x =
[[ -4 -15 -20 -11 -18  -1  -7   2   5]
 [ -7 -14 -31 -23 -13   3   2 -17  -6]
 [-10 -15 -19 -20  -8   7 -16 -10   3]
 [-33 -45   7  27 -32   3   9 -28   9]
 [-13  -9 -36 -19 -21   3  -4 -14  10]
 [ -3 -22 -25  -7 -23 -10  -9 -17   4]
 [  8 -17 -17  -8 -23  -1 -14 -13  -2]
 [ -5 -14 -15 -17  -9  -5  -9  -9  13]
 [ -3 -20 -23 -19 -15   2  -8  -4  -5]
 [ -4 -17 -28   0 -23  -2  -2 -16   9]]
Rows and columns are numbered from 0.
What is the entry at row 1, column 1? -14
The bottom-right entry -> 9
The entry in row 1 and column 2 is -31
The entry just right of the smallest entry is 7
The entry just left of the smallest entry -> -33
What is the bottom-left entry? -4
The entry in row 2 and column 0 is -10
What is the entry in row 1 and column 0? -7
The entry in the top-right corner: 5
What is the bottom entry of the column that holds the smallest entry? -17
What is the entry just left of -25? -22
What is the entry at row 0, column 1? -15
What is the entry in row 0 and column 2? -20
What is the top-left entry? -4
The entry in row 2 and column 2 is -19
What is the entry just right of 8? -17
The top entry of the column that holds the largest entry is -11
The entry directly below the largest entry -> -19
What is the entry directly above -21? -32
What is the entry directly below 8? -5
The entry directly above 8 is -3
What is the smallest entry? -45
The entry directly below the smallest entry -> -9

Read these off the table that follows. Counting starts at 0.
1) Report the entry just right of -44.0.
2) Report the entry in row 0 and column 1.
3) Report the top-right entry.
4) Report the entry directly above -47.1.
5) Report the entry at row 2, column 2.
6) Report the entry directly above 1.3.
7) Report the entry directly below -46.2.
8) Report the entry at row 0, column 0.
[[ 43.2 -46.2   1.9  25.0]
 [ 43.0 -44.3   1.1  25.8]
 [ 43.5 -46.6   2.0  24.8]
 [ 43.2 -45.4   1.5  25.4]
 [ 43.0 -44.0   1.0  25.8]
 [ 43.7 -47.1   2.1  24.6]
 [ 43.1 -44.9   1.3  25.5]
 [ 43.3 -45.8   1.7  25.1]]
1) 1.0
2) -46.2
3) 25.0
4) -44.0
5) 2.0
6) 2.1
7) -44.3
8) 43.2

B =
322	703	534	525	230	219
178	651	550	573	368	118
420	576	366	668	635	251
593	494	466	479	441	363
313	551	570	573	268	102
217	670	591	738	503	340
168	637	533	444	356	279
191	458	413	612	580	225
459	513	456	569	195	388
462	698	369	513	317	234
407	671	461	763	547	428
446	606	452	504	318	85
493	551	409	762	324	271
166	629	539	454	334	286
464	551	368	562	556	482
Report the largest entry in the last column.
A: 482
The entry just left of the smallest entry -> 318
The largest entry in the first column -> 593
Report the last entry of the largest entry's row.
A: 428
Report the bottom entry of the column that holds the largest entry.
A: 562
Report the 1st entry in reading order.
A: 322
The entry directly below 493: 166
The entry just right of 539: 454
Report the entry directly above 444.
A: 738
The entry directly below 191 -> 459
Report the second largest entry.
A: 762
Report the entry just right of 479.
A: 441
The entry in the bottom-left corner -> 464
The entry just left of 369: 698
The third entry in reading order -> 534
Report the entry just right of 612.
A: 580
The smallest entry in the last column: 85
The entry just right of 195 -> 388
The entry just left of the largest entry is 461
Report the entry just left of 452.
A: 606
Report the first entry on the diagonal from the top-right corner.
A: 219
Report the 5th-last entry, reading row by row.
A: 551
The entry just right of 493 is 551
Report the entry just right of 637.
A: 533
Report the entry directly below 219.
A: 118
The maximum: 763
The entry directly above the largest entry is 513

data =
[[ 38.5 -14.3 -23.0  29.2   5.0   1.3  33.9  14.5]
 [ 35.6  -9.4 -16.9  26.5   8.2   2.9  31.7  16.4]
 [-16.6  32.4  51.9  -6.7  11.5  20.6 -27.1 -11.0]]
Counting starts at 0.
Report the entry at row 1, column 0.
35.6
The top entry of the column that holds the smallest entry is 33.9
Report the entry in the top-left corner.
38.5
The entry at row 0, column 1: -14.3
Report the entry just right of 29.2.
5.0
The entry in row 1 and column 1: -9.4
The entry in the bottom-right corner: -11.0
Report the entry directly above 51.9.
-16.9
The entry just right of -6.7 is 11.5
The entry at row 2, column 0 is -16.6
The entry just left of 33.9: 1.3
The entry directly below 14.5 -> 16.4
Report the bottom entry of the column that holds the largest entry.
51.9
The entry just right of the largest entry is -6.7
The top-right entry is 14.5
The top entry of the column that holds the largest entry: -23.0
Report the entry directly below 33.9.
31.7
